data =
[[ 48  48  48   4  48  48  -1  48   5  48   4   5  48   5  48  48]
 [ 31  32  31  24  31  32  21  32  22  32  22  24  31  24  31  32]
 [ 33  33  33 -34  33  33 -33  33 -31  33 -31 -34  33 -34  33  33]]
data[0,0]	48
data[2,15]	33
data[2]	[33, 33, 33, -34, 33, 33, -33, 33, -31, 33, -31, -34, 33, -34, 33, 33]
data[:, 5]	[48, 32, 33]
data[:, 1]	[48, 32, 33]
data[1,10]	22
data[0,1]	48
data[0]	[48, 48, 48, 4, 48, 48, -1, 48, 5, 48, 4, 5, 48, 5, 48, 48]
data[0,5]	48
data[:, 0]	[48, 31, 33]
data[1,4]	31
data[1,1]	32
data[:, 9]	[48, 32, 33]
data[1,7]	32
data[:, 8]	[5, 22, -31]
data[1,5]	32
data[1,11]	24

W =  -1   37   45    2  -40  -23  -27
W[0]: -1
W[3]: 2
W[4]: -40

M =
[[ 127.6  173.9   44.4   37.9   77.3  102.3   60.5   -6.7  -49.6   42.3]
 [ -61.9 -135.5  153.1  -20.1  112.1   47.0  139.2  105.8  225.9  -27.1]
 [ 110.8  165.7   25.5   59.0   53.9   81.1   37.7   12.3  -50.8   63.3]
 [ 102.4  141.0   17.2   70.2   25.0   52.4   25.1   21.8  -37.3   74.0]
 [ -13.5   41.8 -108.9  197.8  -87.3  -52.7 -105.8  138.8   -5.3  201.9]
 [-170.8 -175.4 -166.0  291.3 -193.4 -181.8 -191.2  280.4  220.9  291.3]
 [-170.7 -175.4 -165.9  291.4 -193.3 -181.9 -191.1  280.4  220.6  291.0]]
Indices start at 0.
(0, 0): 127.6
(0, 9): 42.3
(4, 0): -13.5
(6, 5): -181.9
(1, 6): 139.2
(0, 5): 102.3
(6, 8): 220.6
(3, 9): 74.0
(5, 4): -193.4
(5, 3): 291.3
(1, 7): 105.8
(5, 7): 280.4
(2, 7): 12.3
(3, 0): 102.4
(2, 4): 53.9
(1, 5): 47.0
(2, 0): 110.8
(0, 2): 44.4
(2, 8): -50.8
(4, 1): 41.8
(3, 7): 21.8
(6, 0): -170.7
(2, 3): 59.0
(4, 7): 138.8
(6, 1): -175.4
(1, 2): 153.1
(3, 3): 70.2

a = (78, 69, 49, 39, 35, 9)
a[0] -> 78
a[1] -> 69
a[5] -> 9

m =
array([[ 82, 821, 822, 820,  83, 824],
       [448, 463, 455, 449, 442, 479],
       [ 84, 819, 820, 819,  85, 822],
       [848,  70,  70,  70, 849,  67],
       [449, 462, 453, 448, 444, 478],
       [849,  70,  69,  68, 851,  66],
       [447, 464, 455, 450, 442, 480],
       [450, 461, 453, 448, 444, 478],
       [449, 463, 454, 449, 443, 479],
       [ 83, 820, 821, 819,  84, 823],
       [849,  69,  70,  70, 850,  67],
       [ 84, 819, 820, 818,  84, 822],
       [449, 463, 454, 449, 443, 479]])
Rows and columns are counted from 0.
(0, 0) => 82
(7, 0) => 450
(9, 4) => 84
(11, 4) => 84
(1, 1) => 463
(8, 0) => 449
(2, 2) => 820
(11, 2) => 820
(7, 4) => 444
(6, 5) => 480
(10, 2) => 70
(2, 1) => 819
(1, 4) => 442
(6, 3) => 450
(2, 5) => 822
(12, 5) => 479
(11, 3) => 818
(2, 3) => 819
(1, 2) => 455
(4, 3) => 448
(10, 3) => 70
(2, 0) => 84
(8, 1) => 463
(9, 1) => 820
(5, 0) => 849
(1, 3) => 449
(0, 3) => 820
(12, 3) => 449
(6, 2) => 455
(9, 2) => 821

B =
[[-39  -3  31  19   1  -7 -24 -24  14  38  12 -15 -16 -19]
 [-39 -29 -12   8  24  31  30  22  13   5   0  -3  -5 -10]
 [-39 -27  -4  18  30  30  21   9   2  -2  -6 -12 -21 -28]
 [-39 -27  -4  18  30  30  21  10   3  -2  -5 -11 -20 -28]
 [-39   5  31   9  -3 -20 -25  19  35  -3 -17 -17 -16  28]
 [-39 -25   0  23  31  26  15   4  -1  -4 -11 -21 -29 -26]
 [-39 -26  -3  19  31  29  19   8   1  -2  -6 -14 -24 -29]
 [-39  12  27   2  -9 -29   5  37  -2 -17 -19  -4  45   5]
 [-39   9  29   4  -7 -28  -6  37   9 -17 -17 -17  30  35]
 [-39   6  30   8  -4 -21 -23  23  32  -7 -17 -19 -11  37]]
Rows and columns are counted from 0.
row 0 col 0 => -39
row 2 col 13 => -28
row 8 col 4 => -7
row 9 col 13 => 37
row 4 col 9 => -3
row 7 col 10 => -19
row 6 col 3 => 19
row 0 col 3 => 19
row 4 col 13 => 28
row 3 col 12 => -20
row 7 col 1 => 12
row 9 col 11 => -19
row 6 col 8 => 1
row 5 col 13 => -26
row 9 col 7 => 23
row 1 col 7 => 22
row 2 col 9 => -2
row 3 col 4 => 30
row 1 col 10 => 0
row 4 col 11 => -17
row 5 col 9 => -4
row 4 col 0 => -39
row 4 col 5 => -20
row 2 col 5 => 30
row 6 col 1 => -26
row 8 col 7 => 37
row 3 col 8 => 3
row 0 col 7 => -24
row 4 col 8 => 35
row 1 col 3 => 8
row 6 col 5 => 29
row 3 col 11 => -11
row 5 col 5 => 26
row 3 col 9 => -2
row 9 col 1 => 6
row 0 col 1 => -3
